Below is a small trained network, with its code and all its weights. Each question gives an input and a target symbol and asks what happens when units are switched off, that is, made to give their printed mean instead of their output.

import numpy as np


def w(rows, s, z=0):
    codes = np.array(rows[::2]) - 128.0
    scale = np.full(codes.shape[1], s)
    scale[-1] = z or s
    return codes * scale


def norm(h):
    return h / np.sqrt((h * h).mean(-1, keepdims=True) + 1e-5)


def f(y):
    return np.maximum(y, 0)


def softmax(a):
    e = np.exp(a - a.max(-1, keepdims=True))
    return e / e.sum(-1, keepdims=True)


def log_softmax(a):
    a = a - a.max(-1, keepdims=True)
    return a - np.log(np.exp(a).sum(-1, keepdims=True))


def net(x, mask):
    ids = ['ΓΞΣΨΩαζλμ'.index(c) for c in x.split()]
    T = len(ids)
    res = E[ids] + P[:T]
    r = norm(res)
    for j in range(3):
        rows = slice(2 * j, 2 * j + 2)
        q, k, v = (r @ M[0][rows].T for M in (Q, K, V))
        z = softmax(np.where(np.tri(T) > 0, q @ k.T / 2**0.5, -1e9)) @ v
        o = O[0][rows]
        res = res + np.where(mask[j], z, o[:, -1]) @ o[:, :-1]
    y = f(norm(res) @ A[0][:, :-1].T + A[0][:, -1])
    res = res + np.where(mask[3:11], y, B[0][:, -1]) @ B[0][:, :-1]
    return log_softmax(norm(res)[-1] @ U[:, :-1].T + U[:, -1])


Q, K, V, O, A, B = {}, {}, {}, {}, {}, {}
E = w([
[177,145,190,118],'Γ',
[129,149,254,162],'Ξ',
[166,130,166,91],'Σ',
[112,113,66,42],'Ψ',
[101,93,180,118],'Ω',
[128,76,185,48],'α',
[112,155,168,167],'ζ',
[203,100,171,177],'λ',
[64,159,174,118],'μ',
],0.019)
P = w([
[188,2,190,37],'0',
[236,29,237,78],'1',
[244,46,226,92],'2',
[239,56,202,110],'3',
[232,66,176,124],'4',
[225,75,162,142],'5',
[216,81,146,158],'6',
[212,88,131,171],'7',
[202,94,112,186],'8',
[198,101,102,199],'9',
[193,114,83,215],'10',
[190,128,56,233],'11',
[169,109,68,237],'12',
[147,73,114,220],'13',
],0.0039)
Q[0] = w([
[109,118,109,181],'h0',
[83,128,145,152],'h0',
[59,149,133,253],'h1',
[137,128,105,96],'h1',
[152,170,172,143],'h2',
[136,114,144,68],'h2',
],0.015)
K[0] = w([
[196,164,219,110],'h0',
[89,189,135,1],'h0',
[114,24,209,88],'h1',
[93,136,151,201],'h1',
[123,202,101,80],'h2',
[2,232,128,153],'h2',
],0.0086)
V[0] = w([
[98,5,152,118],'h0',
[202,173,122,116],'h0',
[94,133,133,98],'h1',
[103,209,166,102],'h1',
[87,117,122,146],'h2',
[119,160,99,141],'h2',
],0.012)
O[0] = w([
[42,114,167,147,253],'h0',
[73,105,179,49,155],'h0',
[55,211,33,162,151],'h1',
[109,213,139,101,110],'h1',
[115,73,172,80,96],'h2',
[250,188,218,1,54],'h2',
],0.0068,0.0057)
A[0] = w([
[192,102,56,105,32],'n0',
[155,212,163,212,89],'n1',
[3,198,126,149,166],'n2',
[149,115,250,153,190],'n3',
[219,47,144,140,132],'n4',
[78,209,183,13,176],'n5',
[207,20,57,89,223],'n6',
[39,238,66,255,1],'n7',
],0.008,0.0027)
B[0] = w([
[254,130,112,145,148],'n0',
[85,95,235,121,165],'n1',
[158,179,50,86,217],'n2',
[126,125,47,108,255],'n3',
[91,89,123,65,188],'n4',
[112,239,158,147,199],'n5',
[193,114,222,194,239],'n6',
[251,120,146,108,174],'n7',
],0.0086,0.0063)
U = w([
[67,120,155,145,3],'Γ',
[46,188,212,192,104],'Ξ',
[31,156,133,116,31],'Σ',
[168,80,73,80,76],'Ψ',
[7,78,73,173,123],'Ω',
[92,109,63,147,101],'α',
[186,165,151,131,111],'ζ',
[169,36,162,159,210],'λ',
[111,247,110,106,218],'μ',
],0.015,0.0031)

Each question gives the input, a string of symbols that net reads in full, and the target symbol t.
The units are the heads (2 rows each of Q, K, V and O) and the neurons (one row each of A and B). Each row of codes is followed by its name. A weight is (code - 128) times the scale printed after its matrix; where a second scale follows, it is the last column's (O, A, B and U).
mask holds one flag per unit, heads first, then neurons. A switched-off unit (its flag False) gives its mean, the last column of its rows in O or B, instead of its output. The means were averaged over made-up inputs and are rounded, as every weight is.
A unit's drop is (log p(t) with every unit on - log p(t) with that unit switched off) / (log p(t) with every unit on - log p(t) with every unit switched off).
The circuit of an input: a set's keep is (log p(t) with only the set's units on - log p(t) with every unit switched off) / (log p(t) with every unit on - log p(t) with every unit switched off). Starting from all 11 units, units are removed one at a time, each time the one whose removal leaves the highest keep (on an exact tie, the one counted first), for as long as the keep stays at least 0.8.
circuit, biggest first: the units of the circuit, biggest drop first
top k neurons: the k neurons with the biggest drops, biggest first
heads that matter: for each layer, one digit per head in row order, 1 if its drop is at least 0.15 and else 0, layers parted by /
input Ψ λ ζ, target λ: circuit, biggest first -> [n5 n7]
input Ψ λ Ψ, target λ: circuit, biggest first -> [h1 n6 n2]
input μ λ Ψ Ω ζ Ψ Σ Ψ Σ Ω ζ Ψ Ξ ζ, target ζ: circuit, biggest first -> [n7]
input Ψ α ζ Ψ Ψ λ Ψ Ψ Ψ Γ μ Σ, target μ: circuit, biggest first -> [h2 n5 h1 n6]
input Σ Ψ Ψ Γ α Ψ Γ Σ ζ Σ Ψ, target ζ: top 2 neurons -> [n6 n3]
input Ω μ ζ Ψ μ Γ, target Ξ: heads that matter -> 010
input Ψ Σ λ ζ, target λ: heads that matter -> 011
input λ λ μ Ψ Σ Ψ Γ λ μ Ψ μ Σ, target μ: circuit, biggest first -> [h1 n6]
input Ψ μ Γ μ Σ Ψ, target μ: circuit, biggest first -> [h1 n5 n3]
input Ω Ψ Ψ α μ ζ μ Ψ, target μ: circuit, biggest first -> [h1 n5]
input Ψ Ω ζ Ψ Ξ Ψ Σ Ψ Ψ λ Ψ Γ, target λ: top 2 neurons -> [n1 n5]
input Ψ λ Ψ λ λ Ψ, target λ: circuit, biggest first -> [h1 n6]
input Ψ α Γ Ξ Ψ Σ Γ λ ζ ζ Γ Ψ, target ζ: heads that matter -> 010
input Ψ Ψ μ, target μ: circuit, biggest first -> [n2]
input Ω Σ Σ Ψ Σ Σ α α, target Ω: heads that matter -> 101
input μ α λ Ψ λ ζ Σ Ψ Σ, target Ψ: heads that matter -> 000
input Ω Ψ Σ, target Ω: heads that matter -> 100
input Ψ Σ Ψ μ Ψ Ψ Ψ Ψ Ψ λ λ Σ, target λ: heads that matter -> 110
input μ α ζ Σ Γ μ Ψ Ψ Σ α μ Γ, target Ξ: top 3 neurons -> [n1 n7 n2]
input Σ λ μ Σ Γ Ψ μ μ λ Ψ Ψ ζ μ, target μ: top 2 neurons -> [n2 n6]
